Below are the code and all the weights of a small trained network. Each question names an input and a target symbol and asks about switching units off, where a switched-off unit gives its printed mean instead of its output.

import numpy as np


def w(rows, s, z=0):
    codes = np.array(rows[::2]) - 128.0
    scale = np.full(codes.shape[1], s)
    scale[-1] = z or s
    return codes * scale


def norm(h):
    return h / np.sqrt((h * h).mean(-1, keepdims=True) + 1e-5)


def softmax(a):
    e = np.exp(a - a.max(-1, keepdims=True))
    return e / e.sum(-1, keepdims=True)


def log_softmax(a):
    a = a - a.max(-1, keepdims=True)
    return a - np.log(np.exp(a).sum(-1, keepdims=True))


def net(x, mask):
    ids = ['ΔΨΩβεζηθλμτφ'.index(c) for c in x.split()]
    T = len(ids)
    res = E[ids] + P[:T]
    u = 0
    for l in range(2):
        r = norm(res)
        for j in range(3):
            rows = slice(2 * j, 2 * j + 2)
            q, k, v = (r @ M[l][rows].T for M in (Q, K, V))
            z = softmax(np.where(np.tri(T) > 0, q @ k.T / 2**0.5, -1e9)) @ v
            o = O[l][rows]
            res = res + np.where(mask[u + j], z, o[:, -1]) @ o[:, :-1]
        u += 3
    return log_softmax(norm(res)[-1] @ U[:, :-1].T + U[:, -1])


Q, K, V, O = {}, {}, {}, {}
E = w([
[129,140,148],'Δ',
[125,144,149],'Ψ',
[126,152,150],'Ω',
[121,140,144],'β',
[139,150,158],'ε',
[129,137,145],'ζ',
[117,139,139],'η',
[85,202,254],'θ',
[142,133,148],'λ',
[115,134,123],'μ',
[165,120,110],'τ',
[114,136,116],'φ',
],0.024)
P = w([
[99,89,119],'0',
[185,161,125],'1',
[42,152,172],'2',
[174,123,135],'3',
[206,164,86],'4',
[43,125,166],'5',
[178,110,133],'6',
[197,144,103],'7',
[58,118,139],'8',
[174,100,123],'9',
[195,128,110],'10',
[2,106,161],'11',
],0.0069)
Q[0] = w([
[94,163,208],'0.h0',
[52,101,174],'0.h0',
[134,65,208],'0.h1',
[66,79,154],'0.h1',
[7,89,111],'0.h2',
[17,192,125],'0.h2',
],0.011)
K[0] = w([
[96,69,157],'0.h0',
[128,173,251],'0.h0',
[103,194,189],'0.h1',
[46,195,182],'0.h1',
[2,176,129],'0.h2',
[5,90,57],'0.h2',
],0.011)
V[0] = w([
[236,157,189],'0.h0',
[106,83,169],'0.h0',
[163,137,156],'0.h1',
[80,181,203],'0.h1',
[76,159,104],'0.h2',
[103,4,150],'0.h2',
],0.012)
O[0] = w([
[255,158,225,185],'0.h0',
[181,196,78,136],'0.h0',
[108,17,136,167],'0.h1',
[157,196,115,254],'0.h1',
[79,84,186,128],'0.h2',
[236,86,101,45],'0.h2',
],0.0096,0.0078)
Q[1] = w([
[87,250,180],'1.h0',
[62,184,166],'1.h0',
[44,169,32],'1.h1',
[115,228,254],'1.h1',
[204,70,106],'1.h2',
[114,192,159],'1.h2',
],0.0096)
K[1] = w([
[85,218,82],'1.h0',
[141,254,89],'1.h0',
[47,44,80],'1.h1',
[166,163,83],'1.h1',
[105,99,207],'1.h2',
[133,141,95],'1.h2',
],0.0099)
V[1] = w([
[59,39,227],'1.h0',
[33,254,147],'1.h0',
[51,159,252],'1.h1',
[65,133,186],'1.h1',
[95,138,37],'1.h2',
[158,150,166],'1.h2',
],0.0084)
O[1] = w([
[135,184,231,86],'1.h0',
[158,141,64,254],'1.h0',
[76,2,117,193],'1.h1',
[123,98,172,146],'1.h1',
[207,90,115,99],'1.h2',
[89,146,59,162],'1.h2',
],0.009,0.0094)
U = w([
[176,131,74,103],'Δ',
[107,192,91,78],'Ψ',
[92,164,131,90],'Ω',
[131,159,86,53],'β',
[153,181,146,123],'ε',
[190,107,87,150],'ζ',
[93,153,76,117],'η',
[62,185,194,83],'θ',
[245,92,132,186],'λ',
[32,99,109,146],'μ',
[195,32,185,255],'τ',
[29,77,105,204],'φ',
],0.012,0.0048)

Each question gives the input, a string of symbols that net reads in full, and the target symbol t.
The units are the heads (2 rows each of Q, K, V and O). Each row of codes is followed by its name. A weight is (code - 128) times the scale printed after its matrix; where a second scale follows, it is the last column's (O and U).
mask holds one flag per head, layer by layer. A switched-off head (its flag False) gives its mean, the last column of its rows in O, instead of its output. The means were averaged over made-up inputs and are rounded, as every weight is.
A unit's drop is (log p(t) with every unit on - log p(t) with that unit switched off) / (log p(t) with every unit on - log p(t) with every unit switched off).
The circuit of an input: a set's keep is (log p(t) with only the set's units on - log p(t) with every unit switched off) / (log p(t) with every unit on - log p(t) with every unit switched off). Starting from all 6 units, units are removed one at a time, each time the one whose removal leaves the highest keep (on an exact tie, the one counted first), for as long as the keep stays at least 0.8.
circuit, biggest first: the units of the circuit, biggest drop first
which heads matter: for each layer, one digit per head in row order, 1 if its drop is at least 0.15 and else 0, layers parted by /
input μ Ω β, target λ: circuit, biggest first => (1.h2 0.h0 0.h2)
input Δ ε Ψ Δ φ, target φ: circuit, biggest first => (0.h0)
input Ω Ψ τ τ Ω, target τ: circuit, biggest first => (0.h1 0.h0)
input Ω θ ε τ ε, target τ: which heads matter => 010 / 000
input ε Δ μ, target θ: circuit, biggest first => (0.h0 0.h2)
input ε τ μ Ψ ζ λ Ψ Ψ ε τ ζ λ, target θ: which heads matter => 101 / 001
input ε μ τ λ τ φ, target θ: which heads matter => 100 / 001
input ε Ψ τ λ Ψ η, target θ: circuit, biggest first => (0.h0 1.h2 0.h2)
input ε ε τ Δ φ λ μ Ψ Ψ μ ε ζ, target θ: circuit, biggest first => (0.h0 1.h0)
input φ η μ Δ ε Δ η φ ε, target τ: which heads matter => 101 / 010
input φ Δ β, target τ: circuit, biggest first => (0.h2 1.h2 0.h0)
input μ Δ ε Δ ζ τ μ ε η φ Ω, target φ: which heads matter => 010 / 000
input ε β Ψ λ ζ μ, target θ: which heads matter => 101 / 101
input Ψ Ψ ζ τ η, target τ: which heads matter => 110 / 000
input ε Δ τ ζ φ, target φ: circuit, biggest first => (0.h1)
input ε ζ Δ Ω η Ψ τ Δ, target τ: circuit, biggest first => (0.h1 0.h0)
input ε τ Ω φ β, target φ: which heads matter => 010 / 000
input η ε Δ β μ λ τ η, target τ: circuit, biggest first => (0.h1 1.h0 0.h2)
input Ψ Ω φ Δ ζ β φ Δ, target φ: which heads matter => 000 / 000
input μ τ Ψ Ψ ζ Δ, target λ: which heads matter => 101 / 000
input ε η β λ φ λ φ η, target φ: which heads matter => 100 / 000
input μ Ω ζ ζ λ ζ ε η φ Δ μ ε, target λ: which heads matter => 100 / 000
input φ Ψ Δ Ω φ Ψ, target τ: circuit, biggest first => (0.h2 0.h0 1.h2)
input ε η τ τ λ, target τ: circuit, biggest first => (0.h1)
